Each row has a name. Each question is about the rows just above it.

Columns, left to right: P N L H
A: [189 118 119 108]
U: [120 131 133 140]
X: [112 134 187 121]
S: [120 131 133 221]
G: [128 120 106 143]
Which column holds [108 140 121 221] top down? | H
[189 120 112] is in which column, read top down? | P
[187 133] is in which column, read top down? | L
Which column holds [131 134 131 120] top down? | N

Columns, left to right: J K T W B D
M: [114  85 101 144 157 136]
R: [118  96 121  98 126 205]
E: [100 116 136 128 112 160]
Y: [114  85  92 144 157 136]
Which column holds this, read top down? [144  98] | W
Which column holds [ 96 116] top down? | K
Which column holds [118 100] top down? | J
Which column holds this, read top down? [205 160 136] | D
Which column holds [205 160] top down? | D
Which column holds [160 136] top down? | D
Which column holds this, read top down? [ 98 128 144] | W

Columns, left to right: V Z F C Q
fitut: [122  93  97 198 169]
vuf: [173  80  99 123 126]
Takif: [157 133 156 175 138]
Sateg: [ 69 177 158 164 130]
Nuza: [199  64 107 211 164]
biv: [176 160 103 140  51]
Sugug: [ 91 191 131 127  56]
[173 157  69] is in which column, read top down? | V
[138 130 164] is in which column, read top down? | Q
Which column holds [97 99] top down? | F
[51 56] is in which column, read top down? | Q
Which column holds this, read top down? [ 69 199] | V
[160 191] is in which column, read top down? | Z

Columns, left to right: Sir bipi fogir Dad Baro sanu gafof zenep zize
nifir: [125 137 115 130 148 112 135 138 138]
mav: [169 146 154  75  82 181  65 171  98]
Fatop: [119  56 155 147 124  93  83 169 162]
did: [113 145  92 168 126 102 159 105 159]
sile: [168 120 163 160 145 116 157 113 121]
daka: [115 129 102 112 150 106 127 130 142]
nameg: [157  99 162 100 185 142 121 175 165]
[113 168] is in which column, read top down? | Sir
[146  56] is in which column, read top down? | bipi

Columns, left to right: bug bamu lim sidip bitu bod sef rivaf kugof
dusep: [125  68 105 144  94 187 144  87  94]
dak: [102 160  81 115 124 146 181 100 153]
pumet: [135  77 126 130  97 150 130 107 118]
meve: [ 93 136 128 144 153  84  98 168 152]
Zotid: [100 171  80 106 120 146 175 112 166]
tik: [173 178 158 138 164 140 124 141  93]
muf: [162 145 192 120 114 151 142 168 124]
Zev: [125 146  95  91 103 116 122  97 132]
Furad: [185 194 195 129 166 159 155 163 110]
zoze: [147  72 106 128  91 175 146  95 106]
ral: [ 56  97 172 222 140 112  98 162 117]
Sanul: [140 140 121 135 121 105  94 159 127]
[ 93 124 132] is in which column, read top down? | kugof
[110 106 117 127] is in which column, read top down? | kugof
Which column holds this, read top down? [142 122 155 146  98] | sef

Columns, left to right: Pupeg moze feni gov Bani
rafal: [156 123 104 160 151]
dotun: [120 136 127 127 109]
Mefiz: [124 145 151  71  99]
zez: [ 75 103 207  31 146]
maz: [167 135  80 188 135]
Geto: [ 76 135 179  63  92]
bukez: [115 139 134  85  95]
Which column holds [ 71  31 188  63] top down? | gov
[109  99 146 135  92  95] is in which column, read top down? | Bani
Which column holds [104 127 151] top down? | feni
[ 80 179] is in which column, read top down? | feni
Which column holds [71 31] top down? | gov
[151 207  80] is in which column, read top down? | feni

Columns, left to right: kupil Tikas Rebol nudo
piro: [120 188  89 183]
marat: [119 149 122 134]
Fimas: [121 200  89 216]
zodu: [117 189 143 180]
fafom: [ 91 192 112 155]
mib: [120 155 131 146]
lin: [121 177 128 173]
duv: [109 181 108 154]
Bedim: [109 181 108 142]
Which column holds [122  89 143 112] top down? | Rebol
[131 128 108] is in which column, read top down? | Rebol
[180 155 146] is in which column, read top down? | nudo
[121 117] is in which column, read top down? | kupil
Which column holds [121 117  91 120 121 109 109] top down? | kupil

Columns, left to right: Retav zume Miboz pota geteg legez Nuv Bisu Golel Livi
Rap: [160 139  79  95 144  80 180 138  89  81]
vel: [135  94 194  76  87 116 139 192 106 190]
Tebib: [114  52 116 168 200 138  95  82 174 142]
Which column holds this, read top down? [135 114] | Retav
Which column holds [139  94] top down? | zume
Which column holds [116 138] top down? | legez
Which column holds this, read top down? [194 116] | Miboz
Which column holds [ 81 190] top down? | Livi
[190 142] is in which column, read top down? | Livi

